Each row is followed by its group and then its class within the group.
[-15  15  -1 -10  -4  -4   1  11   1  -3   8  -8  -4  11  -6   1  10   3
   0  -4   3  11  -7  -4   0   4  -8  -2  -5  18  -6  10   1   5  -8 -11
   2   6 -16  -3  -1   0]
N/Lefo
[  4  21  -2   1   0 -17   7  11  -5   1   9 -10   5  12   4  -3   8  -6
  11   9  12   8  -2  -5  -3  -2  -6  13  -2   2 -12  17   5   0   2 -17
  -1   0  -1  -2   1   5]
J/buzu
[ -9   8  -2  -2   0 -12   8  13  -4  -4   7 -11   5   2   2  -3   6   2
  -1   1   7   9   5  -7  -1   6  -8   3   3  -1  -9  20  -5  -1   0 -16
   4  -2 -15  -6  -6  -1]
N/vatef
[ -5   9  -2  -3   0  -6  -3   8  -1   0  -2  -9   0  -3   2   4   8   2
  -7   6   1   6  -3  -6  -5   5  -2  -4   3  -5 -12  16 -10   1  -1  -2
   3  13  -8   0  -1  -2]
N/vatef
[-18  11   1   1  11  -6  42  16   2  -3   1  -6  10   1   1  -4  10   4
   2  -3  -8   3  12   5   0   0 -11   6   0   8  -4  -9 -10   0   0 -12
  10   1  -3  -2   6  -4]
J/Fik
[ -2  -4   1  -5   3 -12   6  13 -19   1   4  -7   9  -7   7   2   5   1
   2   6  -2  13 -22  -8   1  14 -12   3   4   3  -5  35 -13  -2 -10  -4
  17  -8  -2   0   2   8]
N/lata
[-15   3   2  -6   5 -16  12   5   3   1   8 -12   8  -7   1   0   9   6
  -4  -7  -1  -2  -2  -1  -4   1 -10  -4  -1   4  -6  10   0   1   4  -2
   2  11  -8   2   1   8]
N/vatef
[  8  11  -3   2  -4   1  16   4  -6  -3  -2  -4   4   5  -2  -6   2  -3
  12   8   9  -2   5  -8  -1   3   5   6  -3  -2 -11   7  -6   3  -9  -9
   4   2  -8  -3  11  -1]
J/zigo
[ -9  14  -1 -11   2 -17   6  20  -3  -7   9 -12   6   9  -8   0   6  -3
 -16   8   9   4  -8  -7   0  -7  -4   4  -2  -7 -11  11   9  -2  -2 -10
   5   7 -15   3  12   7]
N/vatef
[-18   9   0  -5  -3 -20  13  10  -9   3   8 -20  20   2   2   3  10   0
   4 -14  13   8  -5 -14 -13   5 -10   3  10  -3 -23  22 -15  -3   8 -13
   5  -8 -15   1  -7   7]
N/lata
[ -9   9   0  -6   6 -13   3  14  -4  -3   2 -11   2   4  -3   3   1   1
  -3  11   6   6   2  -3  -4   4  -5  -2  -1 -10 -14  16  -5  -1  -2   1
   6   0 -12   0  -6   3]
N/Lefo
[-16   2   4  -3  -6  -9  14  16  -5  -4   5 -10   7  10  -2   2   5  -1
  -6   4   8   9   3  -9  -7  11  -4  10   1  -6  -9  25  -8   1   6  -5
  11  -3  -9  -9  16   6]
N/lata
[  6  18   9  -2   5 -18 -13  15  -7  -2   5 -14   7  -5   8  -2   4 -11
   0   5  12   9  -3  -5  -2   5  -2   1   7  -2  -8  18   1   0 -15 -13
  18   5  -5  -9  -2   8]
N/Lefo
[ -5  18  -1   2   2  -5  21   5   4   7   1  -9  14  -3   2 -10   4  -6
   6   3  10  -1  14  -1 -11  -6   2   3   7  -1  -7  -2   0   0   1  -8
  -3  -6  -1  -2   0  14]
J/Fik
[ -5  20   2   0 -11  -7  20  13  -3   6  -1  -8  10  11   2   0   1  -5
  13 -11  18   0  10   6   0  -3  -6   6  -9   0 -15   3   4  -2   4 -11
  -1  -4  -3 -10   0   3]
J/zigo
[ -8  19  -1  -5 -11 -10  13  13  -1  -6  -3 -11  -2   8  -3  -3   6   3
   8  -1   8  -1   5  -7  -4   3  -9   3  -5  -1  -4   2  -1  -3  -2  -8
   0   3  -4   1  -3  -3]
J/buzu
[-24   4  -1   1   4 -12  13  13  -4  21   2  -7  12   5  -3   4   6   4
  -7   1   0   7   6  -1  -7   6  -5  -3   8  -2 -10  -1 -19   0   2  -6
  11   6 -18   2   2   2]
N/vatef
[-10  12  -2  -7   4  -9  12  16   2  -1   3 -13  12   0   0  -3   4   1
 -12  -2   2 -11   1  -4  -5   4 -11   2   0  -1  -4  10  -9   3  -1  -7
  18   6 -16   2  -2   2]
N/vatef
[ -9   5   0  -8  -7 -17   2  18 -11   0   2  -5   9   7   1   6   5   2
  -6   6  11   9  -3  -5   1   6  -4  -1   4  -6 -13  23   1   2  -1 -11
   4  -8 -13   2  -1   1]
N/lata
[-14  16   4   0  -1 -14  17  11  -9  -2   3  -8   0  18  -5   0  10  -3
   2   6  10   1   2   1  -1  -3  -2   7  -6  -1 -13   5  -2  -1  -1  -2
  -5  -6 -10  -5   2  -6]
J/zigo
[ 13  22  -1   1  -3  -6  13   8  -5  -3   3  -8   3   3   5  -1   1  -5
  11   5  10  -2   4  -6  -1  -1  -3   5   1   0  -3   6   9  -5   1  -3
   3  12 -10  -4   3   6]
J/buzu
[ -6  16  -4   1   0 -12   4  10   1  -3   4  -5   7  -2   3   2   1  -7
  -1   2  11   7   1  -6  -4   2  -7  -1   8   1  -4   9   5   1   2 -14
   7   1  -8  -2   6  13]
N/Lefo
[ -3  10  -2   1  -1  -9  19  11  -8  -3  -1  -7  -7  12   1   2   2  -5
  10  -1  13   6   9  -6   0   2  -3   6   7   7  -7  11   2  -4   3 -10
   2   1  -1  -6   4  -3]
J/Fik
[ -1  24  -3  12  -6 -16   1   5   7  -3   3 -13  -2   2   3  -3   6  -8
  12  17  35   2  -2  -1 -11 -14  -1   5   8  -4 -16   1   9   3   6 -11
 -10   0  -7   0   5  10]
J/Fik
[ -5  -9  -5  -3  -4  -8   1   9 -10   1   2  -1   2   3   0   1   1  -1
  -1   3   5   6   0  -4   0   6  -6   0  -2  -8 -10  19  -2  -1  -5  -2
   5   2  -6  -1  -4   1]
N/lata
[ -7  10   2  -3 -16  -7   0  10   1   1  11 -13 -19   0   5   0   8   3
   2   4  11  10  -3  -8  -4  -6  -8   2   4   5  -3  23 -12   3  -1 -13
   8   8  -9  -5  -1   6]
N/Lefo
[ -9  16  -2   6  -5 -13  16  16  -9  -3   3  -2   3  -2   1  -5   4  -6
   8   2  12   2   6   1  -5  -3 -10  11  15  -2  -4  14   1   1  -2 -11
   4   1  -8  -9   7   0]
J/zigo
[ -9  14   0  -6  -5  -3   7  13   1  -2  13 -10   8   7  -5  -4   5   2
   3   1   5   7  -2  -5  -3   1 -10   0   0  -8  -9  14   7  -5  -6  -6
   7   4 -13  -3   3   4]
N/Lefo
[ -4  14   1 -23  -6 -16   0  13  -4  -1  12  -7   9   5   2  -1   4  -3
   6  12  10   6  -8  -7  -3   2  -2   0  -1   2  -5   8   0  -4  -3  -5
   3   0 -15   2   0   3]
N/Lefo
[  5  10  -1   3  -6  -7  11  17  -2  -2  10  -5  -3  -6   0  -7   5   2
  13   8  16   7  -1   3  -2   2   4   9  -6   0 -11  15  -2  -3   3  -8
   1  -2  -1  -8  -1   1]
J/zigo
[ -7  38   0  -1  -7 -13  10  13  -9  -7   1   2   0  12  -5  -8   8  -2
   4  12  14   3  -5  -2   0  -3   2  10  -5 -10 -13  11   7  -2  -2 -11
  -3  -2  -3 -10   0  -4]
J/zigo
[ -2  12   1   1  -6 -13  14  15  -6   0   7  -8  15   4   3   4   7 -11
   2  -7   6   1   8  -3  -1   4 -10  -4   2  -1  -7  19  -6   1  -5  -9
   7  -6  -4 -23   2  11]
N/Lefo

Each row is followed by its group and then its class within the group.
[  9  -3   7   5 -12   5   0   2   3   5  -2  -1  -8   0   6  17 -23   0
   2   0 -10   7   3  -2   3   5  -5   2  -2  -6   2   5   3  -1  26   3
   6  -1  -3  -1   6  -4]
U/Tute
[ 14   4  -1   4   5   0   0  -1  -1  17   6  -3   2  -4  -1   1  -4  -1
  -1  -7  -5  -4  -1   2   0  13 -11   3   0 -13  -8   2  10  -2 -11   8
  -6  -6   0   4   4  -5]
R/lavom
[ 16   5  -7   7  -1   1   6  -3   5  14  -4  -4  -6   2  -3   5 -13   3
  -3  -5  -3  -1   1  -1   4  15  -7   4  -1 -30 -14   3   9  -2  17   9
   1  -6  -5  -2   1  -4]
R/kom
[  0  -2   2   2   1   1  -1  -2   3   2   8  16  -1  -6   2  13  14  -9
   7   2  -8  -7  -9   0 -10  10  -5  -3  -4  15   0   2  -2   2  -8   1
  -8  -3  -6  -3  -4   0]
C/lonot
[  2  11  11   1  -3   0  -3   0   1   9   0  -4 -11  -7  -1  12  16   2
   5  -4 -11  -6  -4  -1  -2  22   3   2   5 -24   1   2  10   3 -13   9
  -1   1 -15  -4  -1  -6]
Q/Mola
[ -7   4   9   7  -6   2   2   3   3   0   4   1  -4  -2  -4  -5   3   2
   2  -2   2  -5  -2   1  -1  10   5   1  -3  -5  -4   1  10   0 -23  14
  -1   3  -7  -7  -3  -3]
Q/vobab
[ -4   2   7  -1 -15   2  -7  -1  -2   9   6   7  -7  -7   0  12  -4  -7
   8   2 -12  -2  -5  -2  -5  14  -1   4   1  16   0   5  -1   3  -8   4
  -1   2  -4  -3  -1  -4]
C/bek
[  2   3  -4   6 -12  -3  -2  -4   1   2   4  10  -4   3   5  10 -17  -4
   7  -2  -9  -6   0  -5  -2   9   8   3  -2  11   3   3  -3   0  13  10
   1  -7  -5  -7   3   0]
C/Paro
[ 21  -2   7   1  -1  -1  -7  -3   1  15  -3  -4 -10  -2   6  19 -19   0
   3  -1 -15   4  -3  -6   5  12   1  -1   0  -6  -1   7   6   2  10   3
  -1   4  -6  -3   7  -6]
U/Tute
[ 22   5   9  -1   9  -1 -13  -4   5  24   1  -9 -15  -5   1   3   9  -1
   1  -2  -7   2  -6   1   5  18   1  -1   6 -30 -10  -2   7  -2 -10   4
  -9   7  -9  -1   2  -6]
R/Dosir
[ 22   4  12   0   0   6  -9  -4   1  16   3  -8  -7  -4   3   8  -2  -7
  -4  -8  -6   6  -4  -1   4  19  -5   5   1 -15 -11   3   5  -1 -23   5
  -5   7  -5   2   1  -6]
R/Dosir
[  8   2   0  -1   1   0 -14   2   2   2  -1   3 -14   4   2   9 -13   1
   2  -2  -6   2  -2  -3   4  19   3   0  -3  -5   3   1  -1  -4  22   0
  -1   0  -1   2   3  -4]
U/Tute
[ 10   0  -3   3   5  -7 -15  -2  -4   6  -2  -3  -9   5  -1   9 -11   0
   5   0 -10  -6  -3  -5   5   4   6   1  -2  -6   3   4   0   6  21  -2
  -2  -1   2   2   1  -5]
U/Tute
[ 27   6   1  -4  10  -6  -7  -1   0  10  -1  -3  -7   1   4  14 -10  11
   5   9 -16  -6  -4  -3   9   8   2  -1  -2 -10   0   3   0   3  23   3
  -5  -2  -3   1   3  -8]
U/Zoto
[ 21   4   6   0  -4   1 -16  -1   5   6   2  -4 -15  -1   4  12 -18   1
   0  -1  -6   2  -4  -5   5  17   1  -1  -2 -11 -10   7   2   2   6   5
  -5   2  -3   3   3  -6]
U/Zoto
[ 19  -1   4  -1   5   1  -9 -10  -2  19  -2  -4  -7  -8   0   2  -1  -3
   2   0 -12  -1   0   2   6  14  -5   0   2 -12 -11  -1   3   1 -10  -2
  -7  -1  -2  -4   1  -4]
R/Dosir
[  6  -3   4   0 -11 -11   0  -2   3   9  -1  -2  -6  -1  -2  11 -23  -1
   3  -4  -8   3   0  -4   1   8   0   1   2  -7  -2   5   3   2  20  -1
   0  -7  -4  -4   4  -6]
U/Tute
[ 16  -3   3   0  -9  -3  -1  -1   0  13  -4  -1 -11  -3  -3  24 -15  -1
   6  -2 -13   3  -7  -5  -2  11  -1   5  -1  -7  -2   7  -2  -1  24   2
   4   0  -4   0   1  -5]
U/Tute
[  2   2   9   3   3   4   0   0   6   6   2   2  -3  -3   4   8  11  -4
   0  -3  -8  -7  -4  -6  -2   8  -4   2   6  -8  -3   2   3   1 -22   5
  -1   0  -6  -4   3  -6]
Q/Mola
[  3   2   0  -2   2  -5 -12   2   1   5  -3   0 -12  -3   1  13   0   0
   3   3 -12  -3  -4  -4   5   9   5   1  -2   1   6   2   4   0  20   2
   3  -2  -3  -1   8  -8]
U/Zoto
[  5   1  -2   2   4  -2  -7   0   4  12  -1  -7 -12  -6  -2  -5  -1  -1
  -4  -2  -6  -8  -5   0   7  17  -1   0   3 -30  -6   4   8   0   6   5
  -6  -3  -6   1   0  -7]
R/kom
[ 14   4   2   3  -1  -1  -4   0   5   4  -2   2 -13  -1   3  10 -10   0
   3  -3 -13  -1  -2  -3  10  11   0   2  -4 -11   0   4   0   0  17   6
   1  -1  -2   0   3  -2]
U/Zoto
[ -5  -6   2   1  -8  -1   9  -3  -1  12  -1   5  -6  -6  -1  13  -4  -7
   6  -1  -7   1   0  -1 -10   4   3   2   6  -2   3  -3   1  -3  14   2
   4  -3 -10  -1  -4   1]
C/lonot
[  3  -9  13   7 -14   6  11   0   3  10   2 -11  -6   0   1   7  -7   0
  -7  -7   1  -2   1   1  -7  15   0   0   4 -25  -2   2  12   3 -12   8
   5   7 -13   0  -4  -4]
Q/Mola
[ 13  -2   9   4   6   3   8   1   5   9   3  30  -3  -2   5   6   7  -3
   1  -7  -6  -4  -4   5  -3  17   0   2   3 -17  -8  -1  12   0 -23   6
   3   4 -14  -7  -1  -3]
Q/rara
[ 18  -1   3  -1  -5  -1 -11   2   2   4   3   1 -14   4   3  10 -14   0
   5  -3  -9  -3  -3  -4   8  13   2   0  -2 -11  10   2   2  -1  22   0
   0   1  -4  -3   1  -3]
U/Tute
[ 10   3   4   1   4   0   2   2   5   8  -1   1  -6   1   0   4   5  -1
  -3  -2  -2  -8  -2  -2  -3  13   3   5  -2 -15   2  -1   4   3  -2   5
  -5   2  -5   0   0  -3]
Q/Mola

Each row is followed by its group and then its class within the group.
[ -1   1   3   3  -3  -9   6  -2   0   4  -1   0  -1  -5   1  -4   3   5
  -7  -2  -1  -1 -46  -2   1   4  -4   2   4  -3  -9  10   4  -9  -4   7
   8  -3   3  -2  12  -2]
[80]/Z
[ 15   9  -1   4  -7   5  16  -3  -3 -11   1   2   2   1   1  -7   5  -7
  -5  -5 -13  12 -15   9  -6  -9  -6   7  -4  -9   2  -1   2   0   0   6
   3   4   4   1 -16   0]
[73]/D
[ -1  -4  -3   4  -5  -3   3  -2   5  -3  -3  -7   4  -5   3 -10   1   3
  -4  -7   1 -11 -20  -2   5   3  -2  -6   4   5   0   7   2  -3  -5   2
   3   4  -4  -2   2  -1]
[80]/Z
[  2  -6   3   4   4  -3  11   3  -2  -7   1   9   0  -3 -10   5  -1  -1
  -3  -3   1  -1 -25   0   2  -1   0   0  -1  -6   2   4   5  -9  -2  -1
   3  -2   0   3   8   1]
[77]/P
[ -1   1   0   9  -4  -2   9  -1   2  -3  -2  -4   7  -4  10 -16  -4   5
  -3  -6  -6  -6 -29  -1  -1   3  -1   2   3   2  -2  10  -7  -2  -6   9
   1   2  -3  -2 -12   0]
[80]/E
[  0 -11   6  -3  10  -3   8   6  -1   3  -1   7   1  -2  -6 -12  -1  -2
  -4  -7   6  -5   2   4   4   1  -5   1   6  10  -2   2   2   0   0  -3
   0  -1   1   1  -7  -1]
[77]/P
[ -1  -6   1   1  -8   4  -5  -6   1   8  -3  -3   1  -8   4  -2   0  15
  -2  -5   3  -4 -28  -4   3  12  -1   0   4   0  -3   7   4   1  -5  11
  -1  -1   1  -1   6  -1]
[80]/Z
[  5 -19  15  -1  21   0  10   6   1  20  -4  29  -6  -9 -21  -5   2   2
 -10  -6  14   6  -8   9   3   2  -2   3   9   6  -3  -1  11   0   3  -6
   3  -6   0   1  13  -7]
[77]/X
[  4  -1   6  -2   3   1  -1   9  -4  -7   3   4   1   4   0  -5   4  -3
  -7  -5  -8  11  -4   3   3 -13  -5   1   1  -3   2   1   5   0   0   4
   2  10   0   1 -12   2]
[73]/H
[  6  -6   0  -4   9   5  -3   8  -1  -6   0   0   7   1   3 -12   5  -2
  -6  -7  -7   2  -7   7   1 -14  -5  -1  -1   2  -2  -2   3  -5   3   2
   2   5   2   4 -12   0]
[73]/H
[  0  -8   5   7  12   1  21   4   1  -2   1  12   4  -2 -10  -3   2  -2
  -8  -3   8  -3  -3   2   8   8  -4   5   0   4  11   0   6  -3  -1  -1
   4  -2   1   1  -8   0]
[77]/X
[  0   5  -7   9 -10  -1  18  -8   1  -6  -4 -13   5  -2   5  -4   0   0
  -1  -2  -6  -7 -46  -3   4  -1  -1   0   0  -7  -1   8   2  -8  -2  11
   5   1   1   2  -7   2]
[80]/E
[  4   2   6   3   6   2   5   6  -3   0   2  20   1   5  -7   0   3  -3
  -5  -3  -6  13 -19   3   2 -17  -3   4  -1  -9   1  -5  10   0   3   4
   3   2   2   1  -5  -2]
[73]/H
[  2  -1   1   7  -1   1  11  -6   3  -3  -1   0   1  -4  -2  -7  -2  -2
  -8  -4   1  -7 -44  -3   0   3   0   5  -1   2   0  10   2 -10  -4   2
   5  -9   0  -4   7   2]
[80]/Z
[ -2  -5   0  -1  -5  -2  -6   2  -3  -2   1  -3   3  -3   8 -12   0   5
  -5 -11  -7 -12 -17   1  -2   3   1 -10  -2   6  -5   9  -5  -1  -7   6
   1   0   3   1  -5   1]
[80]/E
[  0  -5   2   1  11   0   5   3  -1   1  -2   6  -1   2 -10  -4  -4   0
   1  -3   6  -5  -3   0   8   2   1   1  -1   3  -4  -1   1  -6   1  -6
   3  -3   0  -1   2  -2]
[77]/P
[  0   0   5   3  -2  -2   7   0   1  -2   1   1   3   1   1  -8   1  -1
  -9  -6   1  -2 -31   0  -1   0  -3  -4   1  -2  -4   5   1  -3  -3   5
   0   3   1   0  -1   0]
[80]/E
[  2   9  -3  13   3  -1  31  -1   0  -9  -1   1   7   1  -8  -3  -5  -3
  -7   5  -3  -5 -46   0   5  -5  -3  10   1  -3   7   4  -4 -14  12   1
  11  -3   4   2 -15   0]
[77]/P
[  1   4   0   7 -11  -2  14  -3   1  -8   2  -9   6  -6   8  -7  -1   1
  -7  -1 -13  -9 -46  -3   0  -1  -2   0  -1  -6  -3  14   4 -13  -7   9
   6   0  -1  -1  -8   1]
[80]/Z
[ -2  -2   0   8  -6  -1   5  -4   1  -5  -1  -4   4  -4   5  -7   3   4
  -7  -7  -3  -6 -37  -2   2   4  -2   2   1   5  -2   9  -3  -4  -7   9
   4  -1   3 -10   1   3]
[80]/Z
[-1  6  7 -1 -1  3  6 -3 -5 -8  1  6 -1  2  1 -5  4 -8 -7 -6 -7  7 -7  7
 -3 -9 -2  0  0 -7 -1 -4  8  0  2  4 -3  1  0 -1 -9 -1]
[73]/D
[  5   0   4   5   1   2  19   2  -4  -9   0   9   4  -5  -4  -7   4  -5
  -4  -7  -7   7 -25   2   0  -9  -6   3  -1  -7   2   3   9  -6   2   7
   3   2  -1   2 -15   2]
[73]/H
[ -3  -6   4   4  -4  -1  -6  -4   1   5   0   0  -1  -6   5  -7   3   5
  -4  -4  -6  -5 -13   4   1   5  -1   0   3   0  -2   9   0   0  -4   4
  -4   3   0   2   8  -3]
[80]/E
[  5   4   4   1  -4   3   8   6 -10 -11   1   5   6   1  -1  -5   3  -2
  -5  -2  -6   6 -15   2   1 -10  -6   2  -1  -5  -1   2   9  -1   2   9
   6   6   0   0 -13   1]
[73]/H
[ 3 -1  4 -1  2  5  1  7 -5  2  2  3  1 -1 -2 -7  4 -3 -3 -3 -3  2  8  7
 -1 -3 -3 -1 -3  3 -2 -2  2  3  4  0  0  3  2  0 -5  1]
[73]/H
[  2   6   5   2  -7   2   6   1  -5  -3  -2  -1   6   3   0  -3   1  -4
  -2  -2  -8   8 -26   0  -2  -7  -3   3   3 -11   1   1   1   0  -5   6
   1  -1  -5   0 -11   0]
[73]/H
[  3   2   5   1   1  -1   7   9  -3   0  -1   2   5   1   1  -9   4   3
 -46  -3  -4   3  -8   6  -1  -7  -3  -2   2  -1   4  -2   5   0  -1   5
  -1  -1   1  -1  -7  -2]
[73]/D
[ 2 -5  4 -5  1  3  1  3 -1 -4 -1  6  4  2  1 -7  8 -1 -4 -8  0  5 10 -1
  2 -4 -4 -4  1  2  5  9  4  3 -2  2 -1  7  0  5 -7 -1]
[73]/D
[ -1 -16   2  -3  10  -2  -9  15   1   0  -1   8   4  -9   2 -13   3  10
  -7  -9   8  -7  13  -1   4  -2  -4  -4   2  15  -1   4   1  -4  -3  -6
  -1  13   1   3   7   2]
[77]/P
[ -1  -5  -1   3   1  -1  -4   4   0  -3  -2  -1   3  -2   4 -13   1   6
  -8  -7  -1  -5 -19  -2  -5   1  -6  -5   0   1  -4  11 -11   1  -6   6
   1  -1   2   0   5   7]
[80]/E
[ -1 -13   3   3  11  -2   0   5   3  -4   0  10   1  -5  -2 -10  -4   0
  -8  -7  -6   0  -2   2   3   3  -4  -2   1  10 -10   9  -2  -6   0  -4
   0   2   6   3   9   3]
[77]/P
[ -1  -1   4   2   0  -1   2   1  -1   2   0   5   1   0  -2  -1   1  -2
  -6  -2  -9   3 -32  -3   0  -2   6   2  -1  -5  -5   9   1  -9   0   0
   7  -4   2  -2   4  -1]
[80]/E
[  5  -7   5   4  13   0  14   9  -1  -1  -1   9   5  -7 -15  -7   0  -1
  -3  -4   3  -4 -27   1   0  -4   0   4   0   5   1   3   2  -3   4   0
   7  -2   5   2   5  -1]
[77]/P
[ -1  -5   0   4   2  -3  15   4  -1   1   6   7  -1  -6  -8  -5   0  -5
  -9  -5   2  -4 -30   0   2  -4  -4   4   4   3   2   5   7  -8  -6   3
   8   3   2   3  -6   2]
[77]/P
[ -5   1   5   1   2   5   9   3  -2 -12   1  10   2   2  -1  -1   6  -5
  -6  -3  -6   6  -9   1   0  -7  -3   1  -2  -7  -3   1   8  -1   0   5
   0  -8   7   1  -8  -1]
[73]/D
[  0  -1   6   1  -1  -2  11  -6   3   4  -2   3   3  -6  -2  -7   2   4
  -3  -4   1  -1 -24  -1   2   2   0   2   2   1  -3   5   3   2  -2   5
   4  -2   0  -3   2   1]
[80]/E
[  2  -2   2   3   0   2  13   3   1 -13   0   5   5  -3  -2  -8   9  -3
  -1  -5  -7   4  -6   6   0 -11  -8   6  -1   3   5   0   8   0   0   4
   3   9   3   1 -18   2]
[73]/H

Each row is followed by its group and then its class within the group.
[ -3  -2  -6  -1   0   1  -1   1  -2   2   2   3   6  -3   6   1  -2   0
  -9   1  -1  -4   0  -1   5   1 -11  -9  -6  -9   2  -5  -9  -8  -7  -4
   5   6   3   8  -2  -1]
S/depo
[  2   0 -11   4  -2   2  -4  -1  -5  -1  -5   7   7  -3   3   5  -4   4
  -2   4   2  -4   4   0   1   1 -15  -7  -8 -10   6  -3   2  -9   1  -5
   5   9  -5   8  -4  -5]
S/dilez
[ -2  -1  -2   3  -3   3  -3   4  -4  -7   4   4   4  -4   2  12  -5   0
  -3  -4   0  -3   1  -2   1   6 -10 -10  -1  -5   7  -3   7  -4   5  -2
   3   4  -9  -1   3  -1]
S/depo
[ -4  -1   3   3  -3   2  -5   6  -3  -6  -3   1  -1   5  -6  11  -2   5
  11  -5  -3   3  -6   9  -6  10   9  -1   6  -3   2  -1   2   6   7  -5
   1  -4 -12  -4  -1   3]
K/tavi
[ -4   1   3   3   1   2   2   5  -5   0  -5   0  -3  -1  -3   2   2   9
   3  -5  -3  -4   0   6   0  12   2  -5   1  -3   1  -3   0   6   0  -2
   2  -6 -10  -3   0   2]
K/potod
